Here is a tiny trained network, its code and every weight. The questions are about switching its units off for an input and a class, where a switched-off unit gives its printed mean instead of its output.

import numpy as np


def w(rows, s, z=0):
    codes = np.array(rows[::2]) - 128.0
    scale = np.full(codes.shape[1], s)
    scale[-1] = z or s
    return codes * scale


def norm(h):
    return h / np.sqrt((h * h).mean(-1, keepdims=True) + 1e-5)


def f(y):
    return y / 2 * (1 + np.tanh(0.7978845608 * (y + 0.044715 * y**3)))


def log_softmax(a):
    a = a - a.max(-1, keepdims=True)
    return a - np.log(np.exp(a).sum(-1, keepdims=True))


def net(x, mask):
    res = np.array(x, float).reshape(1, 5) / 4 @ E
    u = 0
    for l in range(3):
        y = f(norm(res) @ A[l][:, :-1].T + A[l][:, -1])
        res = res + np.where(mask[u : u + 5], y, B[l][:, -1]) @ B[l][:, :-1]
        u += 5
    return log_softmax(norm(res)[-1] @ U[:, :-1].T + U[:, -1])


A, B = {}, {}
E = w([
[184,74,89,128,149,65,52],'x0',
[154,111,133,93,203,169,165],'x1',
[153,81,128,116,186,112,152],'x2',
[128,112,73,134,83,168,62],'x3',
[128,144,171,120,9,110,162],'x4',
],0.013)
A[0] = w([
[102,167,157,138,58,112,94,3],'0.n0',
[143,123,158,140,255,162,219,99],'0.n1',
[78,125,114,136,114,228,78,65],'0.n2',
[52,175,163,139,63,88,164,70],'0.n3',
[187,99,104,110,134,31,64,33],'0.n4',
],0.008,0.0033)
B[0] = w([
[151,136,188,147,178,119,226,156],'0.n0',
[74,88,148,107,254,117,128,255],'0.n1',
[182,92,64,40,27,210,139,167],'0.n2',
[46,149,188,187,82,100,159,192],'0.n3',
[215,165,104,152,109,103,88,202],'0.n4',
],0.0093,0.006)
A[1] = w([
[178,71,182,155,121,136,81,91],'1.n0',
[110,158,83,52,93,207,125,2],'1.n1',
[102,123,55,178,109,249,126,59],'1.n2',
[24,195,173,141,60,99,150,93],'1.n3',
[115,116,136,121,221,148,141,34],'1.n4',
],0.011,0.0046)
B[1] = w([
[154,156,123,129,160,119,97,157],'1.n0',
[109,107,78,131,88,186,74,165],'1.n1',
[78,142,124,74,121,211,126,188],'1.n2',
[133,60,247,197,37,71,128,254],'1.n3',
[77,89,161,62,126,103,219,217],'1.n4',
],0.011,0.0066)
A[2] = w([
[75,162,97,123,80,140,142,164],'2.n0',
[145,253,95,86,245,124,132,111],'2.n1',
[99,237,22,139,99,230,149,5],'2.n2',
[195,128,33,161,132,59,70,104],'2.n3',
[52,152,135,29,255,73,206,128],'2.n4',
],0.0085,0.0023)
B[2] = w([
[47,136,127,137,100,123,136,143],'2.n0',
[142,108,94,187,86,161,195,171],'2.n1',
[97,157,93,56,128,183,51,154],'2.n2',
[205,220,122,106,136,69,150,203],'2.n3',
[142,67,146,150,253,220,203,255],'2.n4',
],0.012,0.0085)
U = w([
[103,68,104,131,248,140,196,239],'0',
[68,123,203,193,22,64,148,164],'1',
[49,133,52,66,94,189,45,4],'2',
[229,189,44,130,136,29,74,99],'3',
],0.014,0.0019)

Each question gives the input, the list of numbers given to net, and the class t.
The units are the neurons (one row each of A and B). Each row of codes is followed by its name. A weight is (code - 128) times the scale printed after its matrix; where a second scale follows, it is the last column's (A, B and U).
mask holds one flag per neuron, layer by layer. A switched-off neuron (its flag False) gives its mean, the last column of its row in B, instead of its output. The means were averaged over made-up inputs and are rounded, as every weight is.
A unit's drop is (log p(t) with every unit on - log p(t) with that unit switched off) / (log p(t) with every unit on - log p(t) with every unit switched off).
The circuit of an input: a set's keep is (log p(t) with only the set's units on - log p(t) with every unit switched off) / (log p(t) with every unit on - log p(t) with every unit switched off). Starting from the 12 units with the biggest drops (on a tie, the unit counted first), units are removed one at a time, each time the one whose removal leaves the highest keep (on an exact tie, the one counted first), for as long as the keep stays at least 0.8.
circuit, biggest first: the units of the circuit, biggest drop first
most important unit: the unit with the biggest drop
k most important neurons: the k neurons with the biggest drops, biggest first
k most important neurons of layer l: the k neurons of layer l with the biggest drops, biggest first
drop when u is switched off: that unit's drop, to one decimal
input [4,1,-8,3,-5], class 2: most important unit => 1.n2
input [-2,6,2,5,1], class 2: 2 most important neurons => [0.n2, 1.n1]
input [2,-3,3,8,-8], class 2: 4 most important neurons => [1.n2, 1.n3, 0.n2, 2.n2]
input [-3,0,1,0,0], class 1: 2 most important neurons => [0.n3, 1.n3]
input [-2,3,-1,-1,2], class 1: 2 most important neurons of layer 0 => [0.n3, 0.n0]
input [6,-6,5,-4,6], class 3: circuit, biggest first => [0.n4, 1.n3]
input [2,7,-1,0,7], class 1: 2 most important neurons => [0.n1, 2.n4]
input [3,6,-7,2,-5], class 2: 2 most important neurons => [0.n2, 0.n1]
input [-8,-2,2,-4,0], class 1: 2 most important neurons => [1.n3, 0.n3]
input [-6,3,-3,3,1], class 2: drop when 1.n2 is switched off => 0.4
input [-5,6,-7,-6,3], class 1: drop when 1.n3 is switched off => 0.9
